How the objects are linked:
Z253: de>Z182, ga>Z973, fu>Z383, ku>Z277, vu>Z602, gi>Z118
Z401: de>Z141, ga>Z967, fu>Z503, ku>Z303, vu>Z725, gi>Z706
Z118: de>Z367, ga>Z674, fu>Z202, ku>Z778, vu>Z858, gi>Z203
Z383: de>Z858, ga>Z392, fu>Z850, ku>Z674, vu>Z24, gi>Z202
Z796: de>Z325, ga>Z917, fu>Z367, ku>Z577, vu>Z306, gi>Z165
Z148: de>Z561, ga>Z67, fu>Z597, ku>Z387, vu>Z611, gi>Z211
Z967: de>Z404, ga>Z354, fu>Z464, ku>Z802, vu>Z401, gi>Z794
Z348: de>Z930, ga>Z417, fu>Z964, ku>Z148, vu>Z36, gi>Z932
Z773: de>Z796, ga>Z277, fu>Z118, ku>Z962, vu>Z182, gi>Z236
Z182: de>Z306, ga>Z773, fu>Z858, ku>Z917, vu>Z203, gi>Z367
Z962: de>Z577, ga>Z165, fu>Z778, ku>Z810, vu>Z917, gi>Z660
Z435: de>Z595, ga>Z512, fu>Z484, ku>Z522, vu>Z811, gi>Z255
Z303: de>Z868, ga>Z802, fu>Z794, ku>Z918, vu>Z404, gi>Z172
Z994: de>Z286, ga>Z387, fu>Z211, ku>Z435, vu>Z561, gi>Z789
Z930: de>Z196, ga>Z611, fu>Z572, ku>Z561, vu>Z359, gi>Z67
Z325: de>Z417, ga>Z964, fu>Z962, ku>Z932, vu>Z194, gi>Z761
Z24: de>Z973, ga>Z383, fu>Z877, ku>Z118, vu>Z606, gi>Z585
Z572: de>Z148, ga>Z932, fu>Z761, ku>Z157, vu>Z417, gi>Z308
Z868: de>Z788, ga>Z403, fu>Z579, ku>Z606, vu>Z205, gi>Z439
Z606: de>Z253, ga>Z24, fu>Z243, ku>Z858, vu>Z673, gi>Z392
Z917: de>Z964, ga>Z962, fu>Z236, ku>Z761, vu>Z796, gi>Z736
Z973: de>Z773, ga>Z858, fu>Z392, ku>Z367, vu>Z253, gi>Z674
Z691: de>Z243, ga>Z636, fu>Z404, ku>Z850, vu>Z172, gi>Z868
Z636: de>Z877, ga>Z205, fu>Z303, ku>Z788, vu>Z691, gi>Z403
Z306: de>Z194, ga>Z796, fu>Z277, ku>Z964, vu>Z305, gi>Z962
Z403: de>Z673, ga>Z918, fu>Z172, ku>Z24, vu>Z868, gi>Z243
Z243: de>Z383, ga>Z877, fu>Z205, ku>Z585, vu>Z439, gi>Z788
Z236: de>Z165, ga>Z778, fu>Z203, ku>Z660, vu>Z367, gi>Z306
Z585: de>Z674, ga>Z202, fu>Z673, ku>Z203, vu>Z392, gi>Z253
Z387: de>Z811, ga>Z106, fu>Z193, ku>Z512, vu>Z994, gi>Z484
Z196: de>Z484, ga>Z169, fu>Z148, ku>Z223, vu>Z193, gi>Z994
Z674: de>Z236, ga>Z538, fu>Z602, ku>Z305, vu>Z118, gi>Z182
Z18: de>Z639, ga>Z522, fu>Z255, ku>Z464, vu>Z595, gi>Z469
Z908: de>Z725, ga>Z239, fu>Z18, ku>Z967, vu>Z263, gi>Z503
Z165: de>Z761, ga>Z736, fu>Z305, ku>Z36, vu>Z962, gi>Z194
Z193: de>Z789, ga>Z196, fu>Z611, ku>Z270, vu>Z211, gi>Z561
Z673: de>Z602, ga>Z606, fu>Z439, ku>Z973, vu>Z788, gi>Z383
Z194: de>Z348, ga>Z325, fu>Z917, ku>Z572, vu>Z660, gi>Z577
Z277: de>Z917, ga>Z367, fu>Z674, ku>Z165, vu>Z773, gi>Z778
Z433: de>Z464, ga>Z469, fu>Z79, ku>Z275, vu>Z522, gi>Z908
Z964: de>Z572, ga>Z577, fu>Z165, ku>Z597, vu>Z325, gi>Z810
Z286: de>Z79, ga>Z811, fu>Z106, ku>Z595, vu>Z223, gi>Z512
Z841: de>Z794, ga>Z275, fu>Z908, ku>Z25, vu>Z464, gi>Z401
Z670: de>Z172, ga>Z25, fu>Z401, ku>Z636, vu>Z794, gi>Z404
Z660: de>Z36, ga>Z194, fu>Z796, ku>Z417, vu>Z736, gi>Z964
Z392: de>Z118, ga>Z585, fu>Z788, ku>Z538, vu>Z383, gi>Z602
Z79: de>Z263, ga>Z314, fu>Z435, ku>Z239, vu>Z82, gi>Z18
Z597: de>Z157, ga>Z308, fu>Z36, ku>Z193, vu>Z932, gi>Z930
Z464: de>Z706, ga>Z841, fu>Z263, ku>Z670, vu>Z503, gi>Z725
Z811: de>Z314, ga>Z435, fu>Z789, ku>Z18, vu>Z286, gi>Z430
Z595: de>Z239, ga>Z18, fu>Z430, ku>Z503, vu>Z314, gi>Z433
Z141: de>Z636, ga>Z404, fu>Z354, ku>Z868, vu>Z25, gi>Z802
Z25: de>Z691, ga>Z141, fu>Z967, ku>Z205, vu>Z670, gi>Z303
Z706: de>Z802, ga>Z794, fu>Z275, ku>Z172, vu>Z354, gi>Z25
Z850: de>Z585, ga>Z788, fu>Z403, ku>Z602, vu>Z877, gi>Z606
Z211: de>Z106, ga>Z193, fu>Z930, ku>Z484, vu>Z157, gi>Z169
Z918: de>Z606, ga>Z439, fu>Z691, ku>Z383, vu>Z403, gi>Z877
Z579: de>Z918, ga>Z172, fu>Z25, ku>Z243, vu>Z802, gi>Z636
Z169: de>Z270, ga>Z561, fu>Z67, ku>Z286, vu>Z196, gi>Z387
Z932: de>Z67, ga>Z597, fu>Z810, ku>Z211, vu>Z572, gi>Z359
Z810: de>Z308, ga>Z36, fu>Z194, ku>Z930, vu>Z761, gi>Z417
Z561: de>Z223, ga>Z994, fu>Z157, ku>Z811, vu>Z169, gi>Z106
Z106: de>Z435, ga>Z789, fu>Z196, ku>Z430, vu>Z387, gi>Z270
Z305: de>Z660, ga>Z306, fu>Z773, ku>Z325, vu>Z778, gi>Z917
Z359: de>Z193, ga>Z930, fu>Z417, ku>Z169, vu>Z308, gi>Z148
Z761: de>Z597, ga>Z810, fu>Z660, ku>Z359, vu>Z577, gi>Z348
Z172: de>Z439, ga>Z691, fu>Z141, ku>Z877, vu>Z579, gi>Z205
Z788: de>Z202, ga>Z673, fu>Z918, ku>Z253, vu>Z850, gi>Z24
Z263: de>Z275, ga>Z908, fu>Z595, ku>Z401, vu>Z469, gi>Z639
Z602: de>Z203, ga>Z253, fu>Z24, ku>Z773, vu>Z202, gi>Z858
Z354: de>Z303, ga>Z706, fu>Z841, ku>Z579, vu>Z967, gi>Z670
Z639: de>Z967, ga>Z503, fu>Z433, ku>Z706, vu>Z239, gi>Z841
Z417: de>Z611, ga>Z572, fu>Z577, ku>Z67, vu>Z348, gi>Z597
Z202: de>Z538, ga>Z602, fu>Z606, ku>Z182, vu>Z585, gi>Z973
Z611: de>Z169, ga>Z148, fu>Z932, ku>Z994, vu>Z930, gi>Z157
Z789: de>Z512, ga>Z484, fu>Z169, ku>Z255, vu>Z106, gi>Z223
Z270: de>Z255, ga>Z223, fu>Z994, ku>Z79, vu>Z484, gi>Z811
Z36: de>Z359, ga>Z348, fu>Z325, ku>Z611, vu>Z810, gi>Z572
Z484: de>Z430, ga>Z270, fu>Z561, ku>Z82, vu>Z789, gi>Z286
Z255: de>Z433, ga>Z82, fu>Z286, ku>Z263, vu>Z430, gi>Z314
Z802: de>Z403, ga>Z579, fu>Z670, ku>Z439, vu>Z303, gi>Z691
Z877: de>Z392, ga>Z850, fu>Z868, ku>Z202, vu>Z243, gi>Z673
Z503: de>Z354, ga>Z464, fu>Z469, ku>Z794, vu>Z639, gi>Z275
Z858: de>Z277, ga>Z118, fu>Z585, ku>Z236, vu>Z973, gi>Z538
Z430: de>Z522, ga>Z255, fu>Z223, ku>Z469, vu>Z512, gi>Z79
Z778: de>Z736, ga>Z305, fu>Z182, ku>Z194, vu>Z236, gi>Z796
Z439: de>Z24, ga>Z243, fu>Z636, ku>Z392, vu>Z918, gi>Z850
Z736: de>Z810, ga>Z660, fu>Z306, ku>Z348, vu>Z165, gi>Z325
Z314: de>Z908, ga>Z595, fu>Z512, ku>Z639, vu>Z79, gi>Z522
Z794: de>Z579, ga>Z670, fu>Z725, ku>Z691, vu>Z706, gi>Z141
Z275: de>Z670, ga>Z725, fu>Z239, ku>Z141, vu>Z841, gi>Z967
Z512: de>Z18, ga>Z430, fu>Z270, ku>Z433, vu>Z435, gi>Z82
Z157: de>Z387, ga>Z211, fu>Z359, ku>Z789, vu>Z67, gi>Z196
Z203: de>Z305, ga>Z182, fu>Z973, ku>Z796, vu>Z538, gi>Z277
Z725: de>Z25, ga>Z401, fu>Z639, ku>Z404, vu>Z275, gi>Z354
Z239: de>Z401, ga>Z639, fu>Z522, ku>Z354, vu>Z908, gi>Z464
Z404: de>Z205, ga>Z303, fu>Z706, ku>Z403, vu>Z141, gi>Z579
Z223: de>Z82, ga>Z286, fu>Z387, ku>Z314, vu>Z270, gi>Z435
Z205: de>Z850, ga>Z868, fu>Z802, ku>Z673, vu>Z636, gi>Z918
Z82: de>Z469, ga>Z79, fu>Z811, ku>Z908, vu>Z255, gi>Z595
Z469: de>Z841, ga>Z263, fu>Z314, ku>Z725, vu>Z433, gi>Z239
Z522: de>Z503, ga>Z433, fu>Z82, ku>Z841, vu>Z18, gi>Z263
Z538: de>Z778, ga>Z203, fu>Z253, ku>Z306, vu>Z674, gi>Z773
Z67: de>Z994, ga>Z157, fu>Z308, ku>Z106, vu>Z148, gi>Z193
Z577: de>Z932, ga>Z761, fu>Z736, ku>Z308, vu>Z964, gi>Z36
Z308: de>Z211, ga>Z359, fu>Z348, ku>Z196, vu>Z597, gi>Z611
Z367: de>Z962, ga>Z236, fu>Z538, ku>Z736, vu>Z277, gi>Z305

The rows follow the links: the fewer symbols apart two objects are, the more alike their rows tend to be.

Each row is also shifted at random along 11 hidden directions that mean nothing.

Some objects, each with a row of numbers:
Z354: 20	-12	-11	-1	-1	5	5	3	-10	-9	6	9	13	-2	8	10	8	-6	-8	-9	-10	5	1	-2	-4	-5	28	6	1	-8	-14	2	9	-6	-7	9	-15	-9	3	25	13	-10	10	-20	-9	3	-12
Z308: 15	-3	11	20	8	-8	12	3	1	16	7	11	-24	-5	2	8	11	-4	-10	-16	20	-18	11	-25	-13	10	-42	-6	33	-8	11	-22	-9	7	0	-12	10	23	14	0	20	-10	13	14	12	0	0
Z858: 31	-5	-8	-7	16	14	-1	18	4	-13	-5	4	10	9	5	-17	-4	-13	6	-11	4	6	10	18	15	-7	2	21	19	3	4	-1	-17	17	5	-9	-3	3	3	18	-13	10	1	24	-4	14	-2
Z579: 42	-4	-21	-7	-6	1	15	-11	-7	-10	-4	18	11	-3	8	8	-4	-6	0	-17	-11	5	-1	7	-7	3	25	12	4	-13	-5	9	-9	-14	-7	-10	-8	2	-16	41	8	-12	3	-29	0	15	11
Z691: -8	12	-14	-11	2	-14	-12	10	1	22	2	-21	-15	-11	-6	-5	-12	20	4	7	-3	12	7	12	20	-11	19	-17	-29	25	-26	13	10	-7	-9	0	-3	19	-9	-25	-8	23	-6	5	-19	-15	11
Z796: -22	-2	-8	-2	-4	20	-23	-17	5	-29	-23	-18	14	2	-5	-12	-19	9	0	1	-38	-4	9	20	17	5	-5	8	-10	12	24	4	11	12	5	-12	-1	-32	-22	1	-28	7	-1	4	-21	-17	8
Z930: -9	-11	-10	3	7	-1	-10	4	2	-20	-10	3	-5	14	-11	-9	9	4	7	15	-12	-1	-9	-7	6	1	-5	-12	-6	-5	5	2	-6	17	-6	1	-9	-22	-13	14	4	8	-20	-5	-3	-10	-8
Z611: -11	7	-7	8	-2	1	7	-19	3	31	-6	0	-26	-6	-6	6	-1	18	-2	-2	4	-8	3	20	-17	-15	-11	-8	2	10	14	-3	-1	-14	-13	-28	14	7	3	-10	2	-3	5	8	13	1	28
Z18: -22	26	-3	-1	-1	-8	-3	-28	-9	27	3	-15	-8	-12	-8	1	-7	10	-5	8	-12	-6	-3	8	-8	-2	-27	-5	-6	18	1	6	-6	-9	-1	-21	7	1	-2	-28	-15	-7	3	3	5	-4	20
Z404: -51	13	9	8	8	-6	-9	1	-2	10	13	-5	-10	-9	7	6	-5	0	2	-15	-15	-10	14	-10	4	-4	11	-14	-4	18	-5	-3	14	-2	-1	-12	-2	8	2	-16	1	11	4	24	-16	1	-8
Z67: 13	-2	-9	11	-17	-16	21	-15	-1	-17	-9	4	-3	15	-12	3	7	1	12	5	6	-3	-20	-9	-19	14	-23	3	17	-27	4	2	-23	-8	3	0	4	-3	-20	38	12	-8	-16	-26	36	9	7
Z223: 14	-7	-4	-9	-8	-4	7	5	1	14	9	-10	-9	3	-2	0	0	19	-2	5	22	2	11	20	6	0	14	-3	1	-1	1	-1	12	-11	-5	17	-1	25	2	-8	5	9	8	15	1	-11	17
Z202: -21	16	1	2	9	-22	-19	21	2	10	3	-24	-14	-3	-9	-13	-8	5	17	6	2	3	8	-4	13	-6	-2	-10	-8	17	-25	2	-5	1	-3	-7	1	13	3	-14	-15	26	-16	26	5	-4	-6
Z761: 31	-7	-15	12	7	-11	-4	-13	1	-9	-12	-2	-5	-7	1	3	-2	-2	-2	-11	-24	-12	14	-9	1	10	-17	6	13	-4	-14	-12	-3	-6	-21	-27	6	12	-15	20	3	-7	-5	-4	-5	-7	15
Z908: 8	-13	-5	19	-2	-26	-6	-6	-17	3	3	-9	-12	-5	2	11	7	-3	-3	4	-11	-13	-4	-24	14	10	-12	-28	7	11	-13	-4	12	-11	-10	-6	-12	9	-13	-2	8	-1	-7	-7	-2	-13	-8
Z417: -17	-8	3	9	9	-6	2	-7	10	3	6	-11	-15	0	-1	15	4	1	9	0	-7	-2	-1	8	-17	-23	13	-2	4	-1	-25	-10	1	-16	-24	-11	17	18	5	9	7	-8	-6	2	-4	11	5
Z469: -11	-2	19	-7	-8	2	10	16	-10	-13	10	5	23	8	3	-4	9	-17	-8	16	25	-2	-23	-16	5	9	-18	-7	6	-5	15	-1	1	19	26	33	-10	-3	6	-23	3	-2	0	-5	1	0	-27
Z148: -18	-13	5	21	16	-6	-2	6	0	-6	-3	11	-22	17	-3	3	16	-4	14	-2	-3	-20	-5	-18	-1	-2	-18	-18	21	-5	15	-10	-10	11	0	-12	-4	-3	-7	16	14	7	-17	22	11	11	-13
Z211: 47	-6	-17	7	-5	-17	20	3	3	19	2	-13	-3	4	-18	3	17	8	-1	16	12	9	-20	-18	-18	-12	-16	-5	-14	-16	-37	15	-5	-16	-13	5	-4	12	4	5	21	-6	-2	-47	10	1	7
Z79: 5	4	1	-7	1	6	4	-14	-5	8	13	1	12	-8	0	6	6	-5	-14	6	-5	-3	-6	-9	-16	-3	-6	1	-8	-6	0	6	6	-2	-2	-1	-6	-8	11	-11	1	-22	15	-21	-11	2	0
Z205: 23	4	-8	-12	13	-4	-1	26	-4	21	-1	-13	-23	2	0	-5	-10	17	9	-7	23	6	10	32	24	-18	4	-4	11	18	-3	1	-16	5	8	6	2	39	-9	-5	-8	25	-4	40	-2	8	13
Z561: -12	-28	9	11	2	9	6	18	3	8	2	-7	-7	16	4	2	13	3	6	14	21	-12	-12	3	8	-22	5	-23	-1	8	19	0	21	1	2	14	-8	10	1	-22	15	18	-5	17	-11	6	-3
Z932: 11	-17	4	-4	3	15	16	9	5	1	0	9	-8	13	0	7	8	0	6	6	21	1	-13	22	-17	-27	14	-1	11	-9	11	-8	-8	0	-6	10	7	9	7	10	11	-4	-7	4	5	18	1
Z430: 17	-16	4	-6	3	4	3	4	-5	19	11	23	-16	-2	6	9	11	3	-9	-1	11	-16	8	-2	-3	0	29	-20	2	-2	24	-5	22	-7	-12	2	-17	7	12	-5	13	-3	13	14	-5	-4	-4
Z773: 13	-3	-7	2	-4	9	-6	-10	7	5	-14	-13	-12	4	-8	-7	-10	14	5	5	-12	13	1	18	12	-6	-2	-3	-6	15	7	7	-3	-2	-1	-10	4	-12	-8	-5	-14	8	-8	1	-4	-8	13
Z994: 23	22	-8	-5	-10	-13	29	-13	10	42	6	-2	-7	-6	-11	2	6	16	-3	6	23	14	-8	11	-24	-7	-7	17	-15	-8	-30	13	-10	-28	-10	-4	18	25	16	-14	12	-8	9	-19	29	6	32
Z243: 3	-9	5	3	-11	7	-2	-1	-8	10	-3	-20	-8	-8	10	14	-15	8	0	0	20	3	-3	19	-2	-17	-3	-9	6	8	18	-2	5	-11	10	8	10	15	-7	-7	-5	-5	8	-5	-3	10	17
Z538: 21	-12	-2	5	-24	-5	14	-10	10	-8	-2	-7	3	2	-3	5	-7	-4	8	3	3	17	-11	4	-9	0	22	2	-3	-10	-13	7	6	-25	-11	1	6	2	-2	18	-1	-6	-2	-35	9	2	4
Z196: -22	-5	-11	12	-5	-2	6	-19	4	11	-2	-18	-5	-2	0	7	-3	11	3	-1	-6	-9	2	18	-8	-17	0	-2	-2	8	-5	3	17	-23	-16	-23	9	14	-6	-3	3	-1	9	0	-3	4	25
Z522: 20	-5	-9	-24	-6	-10	11	18	-8	6	6	6	0	3	-5	-4	1	4	0	4	24	-3	-4	28	8	-6	33	-5	2	-1	-3	0	7	-8	-6	15	-15	25	1	2	-2	9	5	14	7	-3	-6

From each start, follow one symbol. Which object do you reach?
Answers are names.
start -22	11	7	4	-18	-31	4	-5	-9	6	8	-8	-4	-5	-8	5	2	0	0	15	7	-1	-15	-18	2	17	-8	-19	-6	3	-17	1	4	-14	1	12	-2	10	-6	-17	2	1	-10	-12	16	-14	-11
ku: Z401
start -63	19	14	-22	-23	-13	3	-10	8	10	14	3	-12	3	-11	4	-5	18	15	19	12	6	-7	24	-16	3	53	-11	-26	-5	1	7	13	-25	-8	20	6	3	5	-14	-5	6	-10	11	22	-7	2
ku: Z433
start 34	13	-16	-9	-6	-8	0	0	-5	6	-7	6	2	-10	-1	-6	-9	0	3	-8	7	7	7	10	-8	4	5	15	1	-6	-6	4	-14	-10	-5	-14	0	3	1	21	-9	-3	1	-9	21	5	13
fu: Z788
start 19	1	-17	-6	5	13	2	-7	4	-5	-6	-5	10	-1	-8	-8	2	6	-11	5	-4	9	1	8	-8	-7	-24	15	-2	-5	-4	3	-11	15	-4	-5	5	-9	2	5	-2	-10	9	-20	-9	-6	14
de: Z193
start -3	-8	8	17	0	11	-6	-15	5	-16	-11	-25	-1	15	-8	0	-3	1	12	12	-23	9	-15	-9	3	-5	-31	-2	2	3	7	8	-14	8	15	1	6	-26	-15	6	-9	-3	-17	-15	-5	6	-2
vu: Z277
start -13	5	-2	-20	-19	-5	6	13	-7	-1	0	-11	12	6	-9	-8	-3	8	0	27	20	17	-23	24	13	-5	19	-8	-18	9	-7	9	3	-1	8	34	-6	0	-4	-22	-8	13	-12	-6	7	-13	-6
ku: Z354
start -22	-4	5	8	8	4	-12	-2	7	-14	-9	10	-6	12	3	-7	-2	-11	20	1	-18	2	-4	-1	10	-2	16	-6	1	9	9	2	-7	4	-4	-18	-1	-19	-6	10	-10	12	-24	18	3	10	-9
ku: Z778
start 14	-7	-12	-12	-5	9	4	-1	10	6	-2	14	2	-9	-4	0	5	5	-15	7	5	9	1	9	-12	-8	25	-2	-22	-5	-5	1	15	-2	-24	-1	2	-6	15	-5	7	-8	11	-25	-10	-15	7
vu: Z932
start -1	0	5	-3	-4	-15	-4	15	-1	-9	3	8	1	3	-1	0	4	-6	6	10	5	9	-13	-31	12	15	10	-19	-17	-6	-10	10	-2	7	9	22	-10	-3	-9	-3	10	11	-18	-20	-3	-5	-20
vu: Z691
start 25	-17	-4	4	26	27	6	9	2	32	-1	1	-8	11	6	-3	15	8	-4	6	9	-4	-2	19	5	-36	-7	-2	0	16	14	5	1	8	-2	-5	-3	6	12	-24	10	7	5	25	-16	17	19
ga: Z106
start -22	0	7	0	-4	-12	-1	0	2	-11	9	-14	2	-1	4	13	-7	-4	12	-1	3	11	-9	-3	-2	-6	16	1	-5	-6	-26	5	-1	-13	2	13	11	15	-8	11	1	-5	-3	-16	-4	13	-5
vu: Z205
start -2	-2	-14	-11	-14	-18	1	-3	-11	-10	-1	-16	6	6	-11	-2	-3	6	8	20	-3	5	-17	15	8	-1	16	-10	-10	1	-15	10	2	-12	-6	12	-11	3	-19	5	-9	5	-15	-14	5	-8	-1
vu: Z522
start 0	-19	11	-7	-16	-10	18	30	-8	-14	16	-22	18	16	-6	9	13	-7	6	26	31	19	-35	0	1	-19	22	-10	-6	-11	-34	5	7	-7	9	59	-9	13	5	-2	13	2	-9	-26	2	6	-32
vu: Z639
